Each row is followed by its class number.
[-17,-34,7,-16,0,-17,12,-9,-23,-18,-10,3,17,-33,-5,33,31,10,8,27,11,-23,-13,29,-3,10,56,8,-8,-4,0,14,-26,-6] -> 2
[-5,-4,2,-28,-6,-3,10,-4,-8,-7,-4,6,19,-1,-3,5,16,19,8,10,0,4,0,13,-2,9,34,4,2,3,0,19,-5,-9] -> 3
[-23,-80,-29,19,10,24,9,0,-2,-26,6,-16,-70,-9,-6,29,54,25,21,25,-4,-21,-14,40,24,-1,27,8,10,-28,-1,-16,-20,-4] -> 5
[6,1,-5,16,-6,7,-11,1,-22,7,-33,13,27,-13,23,-10,10,7,-7,-11,-11,17,24,-13,2,5,10,-14,42,22,4,5,-4,-8] -> 6
[0,-57,3,52,3,-12,-21,-2,-30,-9,-13,2,-4,-28,13,28,20,-6,3,18,2,-12,-8,18,13,-4,22,-3,17,-8,0,-11,-16,1] -> 7
[-19,4,-13,-78,-3,11,22,32,-12,2,18,2,7,0,-20,20,2,6,12,-13,19,-10,-24,32,-9,23,56,39,-26,20,3,11,-19,5] -> 4
[-20,-26,-11,7,-13,12,-4,5,-30,-4,-17,20,7,-17,14,10,28,16,4,10,-5,9,21,12,0,-3,33,3,45,9,2,12,-14,-19] -> 0
[-25,-10,19,-15,-1,-24,5,-10,-37,-21,-33,21,65,-45,5,25,29,9,4,21,10,-1,-4,20,-14,24,57,-3,18,13,11,37,-22,-2] -> 2
[37,40,-28,-54,-1,46,32,7,68,16,46,-19,-79,85,-14,-48,-6,20,14,-9,-19,2,19,-15,10,-4,-56,3,-14,-14,-11,-18,43,-8] -> 0
[9,-15,-47,-24,6,63,18,27,49,6,33,-15,-105,61,-25,-41,14,20,21,-11,-20,-4,21,-3,23,-19,-46,-14,-7,-19,-7,-28,29,-14] -> 3
[20,-14,8,24,22,-11,2,-24,40,-19,19,-16,-57,37,-8,-20,3,8,3,28,-20,-11,4,-19,10,-12,-52,-30,-3,-38,-13,-14,29,-13] -> 1
[22,-21,11,57,18,-19,-26,-13,-1,-5,-3,-13,7,-16,5,-1,-25,-9,-12,13,2,-3,-7,-11,6,-9,-18,-26,-9,-8,7,-6,-1,1] -> 4
[6,-4,27,2,14,-40,-1,-15,-12,-13,-11,-4,34,-25,-1,11,-7,-1,0,23,5,-1,-14,-5,-13,5,22,-5,-10,-1,0,22,-8,0] -> 4
[29,-19,-25,66,12,35,-29,3,19,11,-8,-7,-37,18,15,-43,0,5,-1,-11,-31,19,40,-30,22,-29,-53,-36,42,-1,0,-26,20,-7] -> 3
[5,-23,-2,-46,19,5,34,3,33,-25,43,-15,-72,36,-39,-4,19,24,22,26,-2,-25,-17,17,6,4,-4,-11,-45,-37,-2,4,6,-12] -> 3
[45,0,-4,66,7,12,-18,-3,16,19,15,-33,-29,25,11,-16,-30,-14,-13,-19,-14,-5,14,-32,19,-7,-60,-22,-8,2,-3,-45,27,20] -> 2
[15,-80,-9,63,23,0,-11,-5,5,-28,9,-17,-70,-1,-1,6,24,-2,11,25,-10,-17,-14,21,26,-16,-20,-28,-2,-29,-1,-31,-4,-1] -> 6
[-6,-39,-5,2,9,-15,-11,-6,-7,-8,6,1,-13,-14,-6,19,9,5,2,14,3,-18,-16,19,1,-4,17,-1,-17,-12,5,1,-11,0] -> 1
[1,55,19,-69,-4,-10,29,1,13,5,9,4,40,8,-22,-10,-24,14,-4,-12,13,3,-10,-10,-18,16,7,2,-31,3,-5,19,-4,-3] -> 6
[-28,-2,-2,-94,-4,-3,36,6,-3,-12,16,15,10,-1,-26,22,34,24,24,18,16,-10,-20,39,-15,17,64,19,-24,-6,7,29,-21,-11] -> 7
[-4,59,-2,-66,-19,20,16,37,-10,33,7,3,44,12,-8,1,-33,6,-10,-45,17,3,3,-11,-14,19,26,33,-12,39,-4,1,-7,-1] -> 4
[-29,60,13,-93,-24,-10,32,18,-19,23,13,14,56,-9,-15,21,-18,-1,4,-15,30,-13,-25,19,-18,35,66,63,-38,20,-4,40,-19,8] -> 0
[-26,-73,-15,2,17,9,8,17,-23,-28,0,2,-39,-17,-10,25,44,11,19,15,1,-17,-14,51,7,2,38,-8,10,-8,11,-4,-25,-3] -> 6
[8,44,6,-53,-9,-6,22,-6,8,13,13,-1,27,15,-8,-5,-12,10,1,-4,4,3,-3,-10,-11,18,13,13,-19,6,-2,11,8,7] -> 7
[12,1,22,28,12,-18,-8,-1,-24,-4,0,-5,24,-16,-5,6,-22,-3,-12,0,3,-5,-8,-10,-1,12,5,-19,-13,2,2,7,-5,11] -> 3
[-3,-3,15,-2,-7,-22,-5,-1,-24,-1,-18,7,33,-20,4,20,2,0,-5,-3,8,3,-8,7,-5,10,28,0,-2,9,-2,9,-11,-2] -> 6
[-6,-78,-16,57,21,4,-16,11,-7,-14,13,-11,-60,-13,-12,10,20,0,13,15,-4,-20,-14,25,25,-20,6,-14,-8,-23,6,-20,-12,-1] -> 3
[6,-30,-28,56,-7,47,-33,26,-23,26,-10,-6,-18,-1,20,1,0,-14,-7,-39,-8,2,19,-6,28,-5,-15,1,32,19,-1,-42,4,9] -> 2
[13,-61,-19,54,32,15,-11,-8,35,-17,16,-19,-91,23,-7,-21,17,8,9,26,-22,-25,8,3,22,-28,-45,-39,4,-37,2,-25,11,-9] -> 1
[24,-30,-21,56,12,32,-16,10,10,12,20,-25,-60,19,3,-11,-5,-7,3,-13,-13,-2,8,-6,26,-16,-44,-10,8,-10,-1,-46,14,11] -> 7
[-4,-43,-24,23,-2,24,0,11,2,-3,7,-10,-60,7,-3,8,20,9,4,0,-11,-13,13,0,18,-16,-13,-7,20,-14,-6,-27,-1,-9] -> 5
[0,-39,-10,48,17,9,-18,10,-12,-1,3,-10,-28,-6,0,4,3,-7,-8,-8,-7,-17,1,8,16,-6,-17,-16,8,-1,3,-27,1,9] -> 1
[20,-5,5,55,1,-7,-12,-4,9,4,-1,-15,3,2,4,-6,-25,-4,-17,-1,-4,-7,3,-18,10,-22,-26,-19,2,-6,-5,-21,2,3] -> 3
[-7,-50,-32,-5,1,33,8,19,4,-7,14,-6,-64,6,-20,-1,23,13,18,1,-7,-9,6,12,16,-6,1,-1,4,-12,-4,-10,-7,-8] -> 5
[-2,-20,35,33,6,-50,-12,-21,-32,-21,-21,13,62,-42,4,18,-8,-9,-9,29,6,-7,-17,-10,-11,8,40,-15,-3,-6,0,40,-26,1] -> 3
[17,-13,-13,61,-6,22,-34,8,-24,19,-22,-6,7,-6,39,-3,1,-2,-12,-22,-13,21,27,-18,19,-4,-7,0,46,30,2,-29,5,-1] -> 4
[7,-42,21,83,4,-30,-36,-15,-44,-1,-32,3,42,-50,21,28,-2,-14,-16,12,3,-6,-2,-8,6,-3,27,-10,28,0,-2,3,-26,1] -> 7
[-2,10,4,-17,-4,-6,-2,-5,-10,-1,-26,9,32,-13,11,-2,9,12,2,4,-2,21,8,1,-4,7,19,-5,22,12,-4,17,-3,-7] -> 6
[-32,-5,4,-33,-10,-7,5,3,-42,-6,-23,17,45,-27,7,33,28,17,-1,-3,8,3,-2,29,-17,19,65,18,22,24,8,27,-26,-5] -> 1
[30,-2,-2,-44,28,9,29,10,42,-7,57,-32,-71,50,-39,-17,-16,18,16,9,-3,-15,-16,-5,4,7,-43,-9,-54,-31,-5,-18,29,-1] -> 4
[14,50,4,-39,-5,4,2,8,5,15,-4,2,34,10,3,-24,-28,14,-2,-19,-4,27,15,-34,-10,5,-2,4,9,25,-2,13,6,0] -> 4
[4,68,40,-48,-9,-40,18,-18,-4,5,1,4,79,-9,-14,6,-34,6,-17,-1,16,4,-13,-22,-26,14,24,-1,-35,7,-4,34,-6,-2] -> 3
[9,-15,24,66,-6,-49,-44,-10,-33,12,-37,6,72,-47,22,23,-30,-25,-27,-9,10,5,-13,-12,-1,-15,15,-11,12,11,4,3,-21,7] -> 6
[-14,-16,-29,-20,1,31,9,5,3,2,20,1,-36,9,-3,-7,23,11,19,0,-7,7,5,33,10,-4,10,14,8,1,8,-10,5,0] -> 0
[29,-32,12,114,0,-25,-47,-17,-13,5,-21,-9,6,-16,28,2,-21,-31,-25,6,-8,-7,4,-26,23,-24,-29,-26,19,-5,3,-15,3,1] -> 3
[-14,4,16,-29,1,-27,2,2,-13,0,-1,6,37,-20,-16,20,-9,-3,-4,2,16,-12,-25,7,-14,8,31,12,-25,-1,-5,22,-17,0] -> 1
[-4,-20,-3,24,0,0,-2,0,-16,-4,-5,-6,-7,-9,8,11,12,7,2,9,-3,-4,0,11,8,-4,12,-3,6,2,3,-7,-3,4] -> 3
[16,-7,-28,-36,22,36,19,32,38,13,58,-28,-77,55,-41,-14,-20,14,2,-27,-2,-30,-14,12,12,6,-45,-5,-49,-18,-5,-46,27,13] -> 1
[4,15,-5,1,-4,-1,-8,-4,6,13,-10,5,18,7,9,-16,-9,4,-7,-6,-11,8,15,-21,-5,-8,-4,-2,22,9,-5,4,7,-6] -> 1
[-9,40,8,-72,-7,-1,32,-5,0,-5,13,11,27,6,-11,2,11,17,4,2,8,3,-5,13,-13,28,25,14,-16,6,1,24,0,-2] -> 0
[11,-3,7,-43,21,-3,27,-9,32,-23,22,-3,-35,24,-31,-24,10,28,19,30,-10,-6,3,-5,-5,1,-10,-27,-22,-30,-2,24,10,-16] -> 3
[17,36,0,-60,6,7,17,2,23,5,21,-9,5,21,-16,-15,-22,20,2,-4,5,7,-2,-8,-11,10,-6,0,-29,5,3,8,8,-1] -> 4
[13,53,10,-3,-18,-11,-15,10,-23,38,-14,9,79,-17,9,-4,-47,-18,-20,-42,8,16,7,-27,-13,10,18,21,10,40,-2,7,-6,19] -> 7
[9,-17,5,34,0,-1,-19,-3,-27,5,-27,2,37,-20,21,7,10,-3,-7,-1,-6,1,15,-5,7,7,16,-13,32,17,4,2,-6,1] -> 2
[10,-17,-46,11,1,60,-15,26,11,29,14,-10,-66,23,2,-21,5,9,9,-32,-15,9,30,-6,22,-15,-29,-3,15,6,3,-37,13,3] -> 7
[12,61,28,-10,-2,-26,6,-19,16,10,-3,-1,47,6,-3,-15,-37,5,-18,-7,1,5,10,-34,-22,1,-18,-5,-5,5,-10,13,8,-4] -> 1
[22,16,-21,30,-8,33,-25,4,-12,29,-14,8,12,2,22,-34,-11,2,-8,-28,-21,38,41,-38,9,-5,-23,-13,40,24,-5,-8,17,-3] -> 0
[36,69,-12,14,-11,40,-16,5,22,36,10,-11,-3,42,18,-44,-38,-5,-15,-45,-18,36,44,-44,5,-15,-56,-17,14,32,3,-23,29,3] -> 3
[44,11,-1,45,5,13,-10,-15,31,13,16,-21,-32,36,9,-35,-19,0,-9,-1,-22,9,25,-36,20,-12,-70,-28,6,-14,-12,-27,38,-3] -> 0
[-12,-12,15,-70,15,-22,39,-2,16,-28,20,0,-7,-2,-35,17,24,28,18,25,16,-28,-28,40,-11,15,37,6,-37,-24,0,18,-22,-13] -> 6
[13,-21,-1,19,2,11,6,4,18,-6,19,-15,-36,22,-17,-6,-9,6,-4,-3,-9,-13,7,-18,12,-8,-38,-24,-1,-23,-12,-21,8,-8] -> 5
[5,5,-5,-60,-4,-5,41,-1,10,-9,28,-2,-25,17,-29,10,14,20,12,13,6,-16,-12,17,-11,21,7,11,-30,-13,1,4,11,-7] -> 5
[8,43,40,-35,-1,-43,17,-10,-3,-4,-11,3,65,-15,-8,9,-26,5,-11,14,16,-6,-11,-14,-28,9,22,5,-14,6,-9,27,-8,-9] -> 4
[9,-27,-36,42,0,47,-9,21,19,14,18,-19,-69,31,-9,-18,-10,-6,-2,-30,-16,-2,18,-13,27,-11,-47,-10,15,-7,-7,-40,19,3] -> 5
[-2,-6,21,-41,7,-26,34,-19,12,-25,17,-1,4,0,-26,16,18,21,8,33,6,-20,-11,11,-17,10,20,-8,-19,-27,-3,22,-11,-20] -> 5
